Below is a small trained network, with its code and all its weights. Each question gives an input and a class and asks what happens when units are switched off, that is, made to give their printed mean instead of their output.

import numpy as np


def w(rows, s, z=0):
    codes = np.array(rows[::2]) - 128.0
    scale = np.full(codes.shape[1], s)
    scale[-1] = z or s
    return codes * scale


def f(y):
    return y / 2 * (1 + np.tanh(0.7978845608 * (y + 0.044715 * y**3)))


def log_softmax(a):
    a = a - a.max(-1, keepdims=True)
    return a - np.log(np.exp(a).sum(-1, keepdims=True))


def net(x, mask):
    res = np.array(x, float).reshape(1, 4) / 4 @ E
    y = f(res @ A[0][:, :-1].T + A[0][:, -1])
    res = res + np.where(mask, y, B[0][:, -1]) @ B[0][:, :-1]
    return log_softmax(res[-1] @ U[:, :-1].T + U[:, -1])


A, B = {}, {}
E = w([
[55,148,154,107,101,98,39,60,204],'x0',
[150,57,229,218,116,173,136,84,133],'x1',
[126,125,171,148,254,104,112,175,191],'x2',
[98,120,76,178,66,128,173,196,210],'x3',
],0.009)
A[0] = w([
[163,133,175,89,194,115,104,74,50,122],'neuron 1',
[151,127,101,127,53,136,152,106,72,137],'neuron 2',
[136,128,155,136,203,121,151,140,172,149],'neuron 3',
[116,134,134,138,196,120,125,159,159,143],'neuron 4',
[132,104,165,190,84,129,137,103,113,132],'neuron 5',
[111,129,100,87,133,106,150,139,130,144],'neuron 6',
[116,132,144,137,199,119,135,151,162,105],'neuron 7',
[171,116,99,170,119,139,193,189,107,123],'neuron 8',
[138,148,104,68,116,109,114,176,137,101],'neuron 9',
[146,124,190,200,123,139,142,113,146,126],'neuron 10',
[143,131,153,101,166,129,129,99,73,98],'neuron 11',
[140,128,133,130,125,118,125,100,104,87],'neuron 12',
[162,123,112,180,161,147,186,192,39,107],'neuron 13',
[153,118,181,173,111,114,154,88,139,110],'neuron 14',
[150,135,124,126,150,127,194,168,78,136],'neuron 15',
[106,150,153,111,112,116,123,51,203,98],'neuron 16',
[126,131,139,163,206,133,110,163,174,122],'neuron 17',
[135,118,131,142,114,115,129,132,127,255],'neuron 18',
[122,152,67,146,72,116,149,211,209,117],'neuron 19',
[142,124,130,114,167,131,106,83,85,114],'neuron 20',
[122,102,168,158,118,146,149,103,135,98],'neuron 21',
[123,112,169,181,125,140,117,112,104,159],'neuron 22',
[132,122,175,188,150,143,141,104,144,99],'neuron 23',
[124,120,122,116,197,130,100,166,160,99],'neuron 24',
[133,116,177,182,103,145,139,106,124,103],'neuron 25',
[157,107,129,150,136,119,173,170,74,102],'neuron 26',
[129,126,137,102,166,143,97,58,48,118],'neuron 27',
[104,128,128,104,22,120,108,77,112,113],'neuron 28',
[98,162,36,10,170,122,116,160,128,121],'neuron 29',
[131,95,128,227,56,141,179,169,233,115],'neuron 30',
[81,128,127,109,89,118,46,64,254,115],'neuron 31',
[124,135,101,139,44,142,150,117,52,121],'neuron 32',
],0.0098,0.0092)
B[0] = w([
[66,137,131,82,128,122,144,142,114,228],'neuron 1',
[153,118,114,116,137,118,154,141,181,197],'neuron 2',
[150,135,124,110,119,140,156,131,164,209],'neuron 3',
[158,128,124,104,125,131,148,130,163,201],'neuron 4',
[164,125,98,128,119,113,121,114,110,177],'neuron 5',
[147,132,122,128,128,134,129,107,108,161],'neuron 6',
[135,124,106,123,124,93,138,146,167,182],'neuron 7',
[107,131,181,147,134,124,112,126,133,204],'neuron 8',
[137,118,99,146,121,99,110,127,102,159],'neuron 9',
[157,126,93,128,120,113,112,106,100,183],'neuron 10',
[88,136,122,110,128,98,118,136,119,165],'neuron 11',
[110,116,110,129,127,100,126,134,136,124],'neuron 12',
[124,116,193,168,129,102,95,122,142,216],'neuron 13',
[143,121,92,138,127,98,106,131,101,160],'neuron 14',
[128,129,168,157,131,132,101,112,135,192],'neuron 15',
[117,115,160,167,131,105,96,141,137,184],'neuron 16',
[149,121,109,114,127,111,153,145,168,206],'neuron 17',
[174,161,191,90,121,251,191,77,98,233],'neuron 18',
[67,137,108,77,137,105,129,137,99,218],'neuron 19',
[88,132,124,112,132,116,130,136,124,168],'neuron 20',
[131,115,94,144,125,90,114,135,110,148],'neuron 21',
[146,136,117,128,117,152,128,105,100,178],'neuron 22',
[148,105,100,144,116,94,117,134,114,163],'neuron 23',
[134,110,106,131,120,86,134,152,159,180],'neuron 24',
[140,112,86,143,121,89,108,133,104,161],'neuron 25',
[113,117,154,162,134,98,98,136,142,173],'neuron 26',
[76,146,130,97,135,123,138,142,120,202],'neuron 27',
[146,117,123,121,142,96,146,155,186,197],'neuron 28',
[174,103,91,150,104,112,108,96,62,242],'neuron 29',
[55,144,113,70,137,112,132,137,98,238],'neuron 30',
[122,123,225,173,141,119,107,124,132,254],'neuron 31',
[153,122,102,113,133,97,142,162,190,198],'neuron 32',
],0.032,0.0095)
U = w([
[16,173,122,52,127,80,158,144,75,114],'0',
[120,120,227,208,144,86,77,123,156,119],'1',
[198,115,100,101,110,70,210,169,235,96],'2',
[182,109,60,146,62,77,102,84,39,131],'3',
[144,191,145,125,122,255,193,86,112,255],'4',
[97,149,92,173,110,128,105,163,127,97],'5',
[104,153,77,185,150,150,118,122,154,95],'6',
],0.0094,0.0052)

Each question gives the input, the list of numbers given to net, and the class t.
The units are the neurons (one row each of A and B). Each row of codes is followed by its name. A weight is (code - 128) times the scale printed after its matrix; where a second scale follows, it is the last column's (A, B and U).
mask holds one flag per neuron, in row order. A switched-off neuron (its flag False) gives its mean, the last column of its row in B, instead of its output. The means were averaged over made-up inputs and are rounded, as every weight is.
A unit's drop is (log p(t) with every unit on - log p(t) with that unit switched off) / (log p(t) with every unit on - log p(t) with every unit switched off).
The circuit of an input: a set's keep is (log p(t) with only the set's units on - log p(t) with every unit switched off) / (log p(t) with every unit on - log p(t) with every unit switched off). Starting from the 12 units with the biggest drops (on a tie, the unit counted first), units are removed one at a time, each time the one whose removal leaves the highest keep (on an exact tie, the one counted first), for as long as the keep stays at least 0.8.
units of the circuit, in order: the units of the circuit, biggest drop first
most important unit: the unit with the biggest drop
k most important neurons: the k neurons with the biggest drops, biggest first
drop of u: that unit's drop, to one decimal
input [8,-2,-6,1], class 1: units of the circuit, in order => [neuron 31]
input [8,-5,-7,7], class 1: 3 most important neurons => [neuron 31; neuron 16; neuron 1]
input [-5,-8,-6,-7], class 3: 3 most important neurons => [neuron 29; neuron 30; neuron 19]
input [1,7,-7,3], class 2: 4 most important neurons => [neuron 28; neuron 32; neuron 2; neuron 29]
input [-3,-7,1,-6], class 3: 2 most important neurons => [neuron 29; neuron 30]
input [-5,7,-5,-3], class 3: 2 most important neurons => [neuron 31; neuron 5]
input [-8,-4,8,0], class 1: 3 most important neurons => [neuron 13; neuron 15; neuron 8]
input [6,2,-6,5], class 1: 2 most important neurons => [neuron 31; neuron 16]
input [-2,-7,-6,0], class 3: 2 most important neurons => [neuron 29; neuron 9]
input [6,-4,7,-1], class 2: 2 most important neurons => [neuron 17; neuron 4]
input [-1,1,-2,-3], class 4: 2 most important neurons => [neuron 30; neuron 19]
input [7,-4,7,5], class 1: 3 most important neurons => [neuron 31; neuron 16; neuron 32]
input [-7,4,-6,6], class 1: 2 most important neurons => [neuron 13; neuron 8]
input [-3,7,8,2], class 2: most important unit => neuron 17
input [6,8,-7,3], class 3: drop of neuron 22 => 0.2
input [6,7,-4,-8], class 0: drop of neuron 1 => 1.6
input [6,-8,-4,5], class 3: drop of neuron 29 => 1.3
